Here is a tiny trained network, its code and every weight. The questions are about switching its units off for an input and a class, where a switched-off unit gives its printed mean instead of its output.

import numpy as np


def w(rows, s, z=0):
    codes = np.array(rows[::2]) - 128.0
    scale = np.full(codes.shape[1], s)
    scale[-1] = z or s
    return codes * scale


def norm(h):
    return h / np.sqrt((h * h).mean(-1, keepdims=True) + 1e-5)


def f(y):
    return y / 2 * (1 + np.tanh(0.7978845608 * (y + 0.044715 * y**3)))


def log_softmax(a):
    a = a - a.max(-1, keepdims=True)
    return a - np.log(np.exp(a).sum(-1, keepdims=True))


def net(x, mask):
    res = np.array(x, float).reshape(1, 7) / 4 @ E
    u = 0
    for l in range(3):
        y = f(norm(res) @ A[l][:, :-1].T + A[l][:, -1])
        res = res + np.where(mask[u : u + 5], y, B[l][:, -1]) @ B[l][:, :-1]
        u += 5
    return log_softmax(norm(res)[-1] @ U[:, :-1].T + U[:, -1])


A, B = {}, {}
E = w([
[139,194,181,149,24,166,148],'x0',
[154,107,165,186,166,113,161],'x1',
[126,112,135,121,123,130,128],'x2',
[128,128,134,127,131,134,118],'x3',
[113,128,89,138,112,96,179],'x4',
[4,121,132,166,165,197,178],'x5',
[104,38,104,197,65,136,71],'x6',
],0.0044)
A[0] = w([
[87,186,25,126,97,122,55,2],'L0N0',
[91,115,120,2,89,166,120,59],'L0N1',
[110,75,132,155,112,132,62,129],'L0N2',
[111,170,148,56,144,120,140,197],'L0N3',
[106,175,166,168,72,137,119,5],'L0N4',
],0.0082,0.00087)
B[0] = w([
[133,33,202,184,159,106,118,201],'L0N0',
[142,104,161,195,167,100,207,241],'L0N1',
[164,255,98,172,174,139,131,238],'L0N2',
[169,202,100,163,162,163,102,253],'L0N3',
[193,79,76,73,141,214,115,218],'L0N4',
],0.0069,0.0023)
A[1] = w([
[118,61,54,117,242,104,70,116],'L1N0',
[202,101,111,25,56,68,60,20],'L1N1',
[210,126,180,228,185,129,254,246],'L1N2',
[97,65,48,220,37,126,36,161],'L1N3',
[26,100,52,83,129,242,175,94],'L1N4',
],0.0055,0.0011)
B[1] = w([
[194,138,73,77,99,230,120,202],'L1N0',
[67,174,162,100,123,125,28,167],'L1N1',
[158,40,194,128,120,111,56,253],'L1N2',
[209,253,147,162,166,156,129,186],'L1N3',
[102,173,156,95,138,67,34,181],'L1N4',
],0.0074,0.005)
A[2] = w([
[142,154,219,125,2,179,153,108],'L2N0',
[156,151,194,21,185,102,202,150],'L2N1',
[196,144,96,113,92,75,76,195],'L2N2',
[22,109,142,173,168,232,162,98],'L2N3',
[165,152,153,117,173,184,19,255],'L2N4',
],0.007,0.0016)
B[2] = w([
[135,81,28,87,227,117,122,154],'L2N0',
[135,154,104,254,66,169,84,149],'L2N1',
[19,122,195,91,150,173,125,169],'L2N2',
[175,155,196,15,73,87,58,139],'L2N3',
[81,102,111,140,91,79,220,245],'L2N4',
],0.0077,0.012)
U = w([
[63,185,214,50,89,89,56,109],'0',
[103,101,148,168,127,144,179,253],'1',
[208,219,123,255,110,175,149,88],'2',
[177,84,6,41,149,200,146,77],'3',
[111,88,159,161,112,120,165,183],'4',
[176,15,193,173,120,109,124,37],'5',
],0.0063,0.004)

Each question gives the input, the list of numbers given to net, and the class t.
The units are the neurons (one row each of A and B). Each row of codes is followed by its name. A weight is (code - 128) times the scale printed after its matrix; where a second scale follows, it is the last column's (A, B and U).
mask holds one flag per neuron, layer by layer. A switched-off neuron (its flag False) gives its mean, the last column of its row in B, instead of its output. The means were averaged over made-up inputs and are rounded, as every weight is.
A unit's drop is (log p(t) with every unit on - log p(t) with that unit switched off) / (log p(t) with every unit on - log p(t) with every unit switched off).
The circuit of an input: a set's keep is (log p(t) with only the set's units on - log p(t) with every unit switched off) / (log p(t) with every unit on - log p(t) with every unit switched off). Starting from the 12 units with the biggest drops (on a tie, the unit counted first), units are removed one at a time, each time the one whose removal leaves the highest keep (on an exact tie, the one counted first), for as long as the keep stays at least 0.8.
units of the circuit, in order: the units of the circuit, biggest drop first
most important unit: the unit with the biggest drop
k most important neurons: the k neurons with the biggest drops, biggest first
top k neurons in layer l: the k neurons of layer l with the biggest drops, biggest first
input [-2,3,0,-6,6,4,-7], class 2: most important unit => L2N1
input [4,4,-4,-4,7,-5,5], class 0: 2 most important neurons => [L1N1, L2N2]
input [-8,-7,-3,-1,-1,-8,6], class 0: top 3 neurons in layer 2 => [L2N2, L2N0, L2N1]
input [2,-5,1,-3,-7,-4,1], class 5: units of the circuit, in order => [L0N1, L0N0]
input [-3,2,-2,-6,-8,-6,6], class 0: units of the circuit, in order => [L0N1, L1N1]
input [3,-8,-4,-4,-6,-3,-1], class 5: units of the circuit, in order => [L0N1, L1N2]
input [-1,-8,-3,1,-3,-1,-6], class 5: units of the circuit, in order => [L0N1, L1N2]
input [-6,1,-3,1,-6,0,-7], class 2: 3 most important neurons => [L2N1, L2N0, L0N4]
input [-3,3,5,-2,-5,-5,-7], class 2: 4 most important neurons => [L2N1, L1N4, L0N0, L0N3]
input [7,1,7,-5,5,-7,6], class 0: units of the circuit, in order => [L1N1, L2N2]
input [2,2,4,-8,-3,8,6], class 0: 2 most important neurons => [L2N3, L2N1]
input [8,-1,0,-7,3,-4,8], class 2: 3 most important neurons => [L1N3, L0N2, L1N0]
input [5,-8,-3,7,2,-1,0], class 5: units of the circuit, in order => [L0N1, L1N2]
input [2,-3,1,1,-6,-4,5], class 2: most important unit => L1N3
input [-7,1,0,4,-6,6,-2], class 3: top 2 neurons in layer 0 => [L0N1, L0N0]
input [4,5,2,-4,8,0,-7], class 2: top 3 neurons in layer 0 => [L0N0, L0N1, L0N3]
input [8,3,-6,2,-8,8,6], class 0: 2 most important neurons => [L2N3, L1N0]
input [4,5,-4,-5,3,5,-2], class 0: units of the circuit, in order => [L0N1, L0N2, L0N0, L1N4]
input [-5,-8,-1,-1,3,-2,-6], class 5: units of the circuit, in order => [L0N1, L1N2, L0N0]
input [5,3,0,-1,-8,2,8], class 2: most important unit => L1N3
input [-7,7,-1,5,-1,8,-3], class 0: top 2 neurons in layer 2 => [L2N3, L2N0]
input [-2,-2,1,1,-1,-1,-5], class 2: top 2 neurons in layer 0 => [L0N0, L0N3]
input [2,1,-8,-2,-8,-1,-3], class 1: 4 most important neurons => [L1N3, L1N0, L2N4, L0N2]
input [2,8,6,-3,-5,5,-5], class 5: 2 most important neurons => [L1N2, L2N2]
input [5,-6,-3,3,0,4,1], class 5: units of the circuit, in order => [L0N1, L0N0, L1N2]
input [7,7,-1,-1,-1,0,-2], class 3: 2 most important neurons => [L2N0, L0N1]
input [-1,0,-6,-2,6,-7,-5], class 0: most important unit => L2N2
input [6,-2,-1,-5,7,-3,-1], class 3: 2 most important neurons => [L2N0, L1N4]
